Here is a tiny trained network, its code and every weight. The questions are about switching its units off for an input and a class, where a switched-off unit gives its printed mean instead of its output.

import numpy as np


def w(rows, s, z=0):
    codes = np.array(rows[::2]) - 128.0
    scale = np.full(codes.shape[1], s)
    scale[-1] = z or s
    return codes * scale


def norm(h):
    return h / np.sqrt((h * h).mean(-1, keepdims=True) + 1e-5)


def f(y):
    return np.maximum(y, 0)


def log_softmax(a):
    a = a - a.max(-1, keepdims=True)
    return a - np.log(np.exp(a).sum(-1, keepdims=True))


def net(x, mask):
    res = np.array(x, float).reshape(1, 8) / 4 @ E
    u = 0
    for l in range(4):
        y = f(norm(res) @ A[l][:, :-1].T + A[l][:, -1])
        res = res + np.where(mask[u : u + 3], y, B[l][:, -1]) @ B[l][:, :-1]
        u += 3
    return log_softmax(norm(res)[-1] @ U[:, :-1].T + U[:, -1])


A, B = {}, {}
E = w([
[156,50,126,23,121,119,185,85,22],'x0',
[11,110,130,100,131,65,231,174,99],'x1',
[147,46,181,98,167,177,193,141,76],'x2',
[198,120,84,157,75,157,125,94,112],'x3',
[126,98,129,98,138,136,190,4,82],'x4',
[93,119,156,98,127,172,93,136,91],'x5',
[35,42,72,49,203,134,121,124,160],'x6',
[143,246,162,59,167,93,116,83,207],'x7',
],0.003)
A[0] = w([
[132,4,165,94,191,250,95,174,79,101],'0.n0',
[132,19,99,38,160,160,109,189,142,3],'0.n1',
[39,47,5,102,53,79,141,153,66,73],'0.n2',
],0.003,0.0027)
B[0] = w([
[92,80,186,78,253,150,190,163,148,253],'0.n0',
[161,71,188,83,230,104,167,224,50,184],'0.n1',
[87,114,106,186,51,99,216,51,68,241],'0.n2',
],0.0044,0.0021)
A[1] = w([
[212,122,73,171,114,209,37,50,188,1],'1.n0',
[244,143,68,178,115,179,75,104,143,90],'1.n1',
[143,101,97,255,125,146,101,217,116,90],'1.n2',
],0.0033,0.00059)
B[1] = w([
[253,215,91,202,100,148,23,148,150,250],'1.n0',
[124,184,144,151,36,163,55,111,165,241],'1.n1',
[235,149,198,45,132,189,152,115,65,208],'1.n2',
],0.0051,0.0024)
A[2] = w([
[151,135,123,1,150,102,117,12,114,6],'2.n0',
[47,97,52,105,166,118,92,119,187,154],'2.n1',
[41,35,34,121,172,137,112,102,123,80],'2.n2',
],0.0041,0.0015)
B[2] = w([
[172,122,254,105,172,211,113,80,64,227],'2.n0',
[121,145,145,99,72,143,70,168,195,213],'2.n1',
[231,151,158,173,72,155,107,142,157,252],'2.n2',
],0.006,0.0024)
A[3] = w([
[128,255,217,84,201,115,154,21,111,247],'3.n0',
[107,107,72,150,30,96,109,146,71,122],'3.n1',
[87,186,198,120,177,133,94,183,145,123],'3.n2',
],0.0046,0.0011)
B[3] = w([
[240,41,188,141,93,225,180,174,64,254],'3.n0',
[142,157,40,226,88,95,104,3,202,160],'3.n1',
[104,147,27,206,80,88,81,75,196,191],'3.n2',
],0.0047,0.0048)
U = w([
[232,236,115,227,35,154,2,130,184,213],'0',
[11,186,41,41,233,46,23,201,218,4],'1',
[189,6,235,66,187,198,223,179,19,201],'2',
[27,81,19,219,70,41,239,51,79,45],'3',
],0.007,0.0036)

Each question gives the input, the list of numbers given to net, and the class t.
The units are the neurons (one row each of A and B). Each row of codes is followed by its name. A weight is (code - 128) times the scale printed after its matrix; where a second scale follows, it is the last column's (A, B and U).
mask holds one flag per neuron, layer by layer. A switched-off neuron (its flag False) gives its mean, the last column of its row in B, instead of its output. The means were averaged over made-up inputs and are rounded, as every weight is.
A unit's drop is (log p(t) with every unit on - log p(t) with that unit switched off) / (log p(t) with every unit on - log p(t) with every unit switched off).
The circuit of an input: a set's keep is (log p(t) with only the set's units on - log p(t) with every unit switched off) / (log p(t) with every unit on - log p(t) with every unit switched off). Starting from all 12 units, units are removed one at a time, each time the one whose removal leaves the highest keep (on an exact tie, the one counted first), for as long as the keep stays at least 0.8.
units of the circuit, in order: the units of the circuit, biggest drop first
most important unit: the unit with the biggest drop
top k neurons: the k neurons with the biggest drops, biggest first
k most important neurons of layer l: the k neurons of layer l with the biggest drops, biggest first
drop of u: that unit's drop, to one decimal
input [-3,4,1,5,-3,6,3,4], class 1: most important unit : 3.n0
input [-8,8,-1,0,6,7,-8,-5], class 3: top 2 neurons : (2.n0, 1.n0)
input [-2,3,-5,6,0,7,1,-5], class 3: units of the circuit, in order : (0.n2, 1.n0)
input [-8,5,8,7,8,4,-8,5], class 2: units of the circuit, in order : (3.n0, 1.n0)
input [3,5,-4,-7,-1,3,-5,6], class 2: top 3 neurons : (3.n0, 1.n0, 1.n1)
input [3,-3,-1,-8,-5,8,4,1], class 1: top 4 neurons : (3.n2, 3.n0, 1.n2, 2.n0)
input [-4,-1,-1,-6,8,-7,8,-5], class 0: top 3 neurons : (2.n2, 2.n1, 3.n0)
input [-2,8,-3,1,5,3,-3,1], class 3: top 2 neurons : (2.n0, 1.n2)
input [0,-8,1,4,-2,0,7,-7], class 2: 2 most important neurons of layer 0 : (0.n0, 0.n1)
input [-2,8,-2,4,-4,2,5,-6], class 3: 2 most important neurons of layer 3 : (3.n1, 3.n0)
input [-2,-5,6,1,-7,4,3,1], class 1: 2 most important neurons of layer 0 : (0.n0, 0.n2)
input [-5,1,5,2,-3,-5,5,6], class 1: 2 most important neurons of layer 2 : (2.n0, 2.n2)
input [5,3,-3,2,-8,-6,1,-4], class 3: drop of 0.n2 : 0.1
input [4,4,-7,-6,5,-6,-7,8], class 2: units of the circuit, in order : (3.n0)
input [2,-7,0,0,-3,-3,8,-2], class 2: drop of 1.n1 : 0.2
input [0,8,-2,5,1,3,8,-1], class 3: drop of 0.n2 : 0.7
input [7,-8,-7,-8,5,7,-1,4], class 2: drop of 2.n0 : 0.2
